Here is a tiny trained network, its code and every weight. The questions are about switching its units off for an input and a class, where a switched-off unit gives its printed mean instead of its output.

import numpy as np


def w(rows, s, z=0):
    codes = np.array(rows[::2]) - 128.0
    scale = np.full(codes.shape[1], s)
    scale[-1] = z or s
    return codes * scale


def f(y):
    return np.maximum(y, 0)


def log_softmax(a):
    a = a - a.max(-1, keepdims=True)
    return a - np.log(np.exp(a).sum(-1, keepdims=True))


def net(x, mask):
    res = np.array(x, float).reshape(1, 3) / 4 @ E
    y = f(res @ A[0][:, :-1].T + A[0][:, -1])
    res = res + np.where(mask, y, B[0][:, -1]) @ B[0][:, :-1]
    return log_softmax(res[-1] @ U[:, :-1].T + U[:, -1])


A, B = {}, {}
E = w([
[144,113,170,113,166,254,157],'x0',
[145,93,135,70,50,115,128],'x1',
[55,174,72,70,148,103,141],'x2',
],0.015)
A[0] = w([
[179,155,138,169,91,119,64,241],'N0',
[138,111,140,70,163,146,163,111],'N1',
[126,126,53,128,187,103,83,144],'N2',
[81,185,125,162,124,176,107,174],'N3',
[109,143,121,129,125,183,139,117],'N4',
[123,104,151,209,119,164,92,171],'N5',
[124,122,149,119,144,185,149,144],'N6',
[112,175,54,151,180,192,78,116],'N7',
[130,167,149,127,190,132,99,137],'N8',
[120,130,68,170,145,93,119,126],'N9',
[82,54,132,70,119,196,141,86],'N10',
[66,140,143,119,167,152,105,30],'N11',
[111,164,126,169,164,81,74,202],'N12',
[166,10,158,164,104,191,152,182],'N13',
[194,90,162,119,174,117,92,92],'N14',
[125,140,137,67,165,106,161,19],'N15',
[104,162,106,65,164,192,111,167],'N16',
[161,73,180,166,104,58,105,203],'N17',
[113,144,125,116,196,149,105,211],'N18',
[170,178,135,135,158,107,122,104],'N19',
[11,169,78,104,141,101,156,251],'N20',
[82,77,114,103,144,154,100,62],'N21',
],0.012,0.0028)
B[0] = w([
[179,56,55,62,68,147,90,194],'N0',
[64,99,57,70,117,216,197,170],'N1',
[71,210,72,144,119,214,113,180],'N2',
[82,197,103,98,201,97,180,164],'N3',
[173,129,103,75,151,198,204,166],'N4',
[119,37,60,98,151,160,94,191],'N5',
[131,166,31,4,160,119,128,190],'N6',
[140,145,147,169,242,96,238,180],'N7',
[92,162,54,128,203,79,207,162],'N8',
[35,159,128,36,67,158,137,180],'N9',
[59,134,3,121,56,181,210,198],'N10',
[246,208,131,104,144,75,233,157],'N11',
[44,167,58,119,108,149,166,191],'N12',
[158,23,88,79,107,128,103,253],'N13',
[106,60,81,71,142,17,92,177],'N14',
[50,158,98,61,103,163,178,155],'N15',
[93,182,152,39,170,221,175,193],'N16',
[173,130,102,6,127,135,62,219],'N17',
[58,185,145,128,237,122,153,173],'N18',
[34,27,111,208,70,153,139,146],'N19',
[122,213,89,108,102,231,179,247],'N20',
[57,114,145,58,63,187,180,146],'N21',
],0.0054,0.015)
U = w([
[191,97,134,238,82,65,217,1],'0',
[23,161,84,117,15,218,108,113],'1',
[156,21,91,161,17,73,56,14],'2',
[91,43,252,208,96,177,123,1],'3',
[194,179,137,59,226,129,181,18],'4',
[87,176,106,179,237,102,137,193],'5',
[234,81,168,51,65,137,2,221],'6',
[122,50,20,77,52,92,105,255],'7',
],0.006,0.0029)

Each question gives the input, the list of numbers given to net, and the class t.
The units are the neurons (one row each of A and B). Each row of codes is followed by its name. A weight is (code - 128) times the scale printed after its matrix; where a second scale follows, it is the last column's (A, B and U).
mask holds one flag per neuron, in row order. A switched-off neuron (its flag False) gives its mean, the last column of its row in B, instead of its output. The means were averaged over made-up inputs and are rounded, as every weight is.
A unit's drop is (log p(t) with every unit on - log p(t) with that unit switched off) / (log p(t) with every unit on - log p(t) with every unit switched off).
The circuit of an input: a set's keep is (log p(t) with only the set's units on - log p(t) with every unit switched off) / (log p(t) with every unit on - log p(t) with every unit switched off). Starting from the 12 units with the biggest drops (on a tie, the unit counted first), units are removed one at a time, each time the one whose removal leaves the highest keep (on an exact tie, the one counted first), for as long as the keep stays at least 0.8.
units of the circuit, in order: the units of the circuit, biggest drop first
top k neurons: the k neurons with the biggest drops, biggest first
drop of u: that unit's drop, to one decimal
input [-2,-4,7], class 5: units of the circuit, in order	(N7)
input [-4,-7,0], class 5: units of the circuit, in order	(N7; N13)
input [2,-4,-8], class 6: top 2 neurons	(N10; N12)
input [-1,-6,-5], class 7: top 2 neurons	(N5; N0)
input [2,-5,5], class 4: top 2 neurons	(N11; N16)
input [5,-6,5], class 4: top 2 neurons	(N11; N16)
input [-2,1,-8], class 6: top 2 neurons	(N17; N10)
input [7,8,-4], class 7: top 2 neurons	(N10; N13)
input [1,-5,-1], class 5: drop of N17	0.1
input [8,2,-4], class 7: drop of N13	0.2
input [2,-2,3], class 4: drop of N17	-0.1
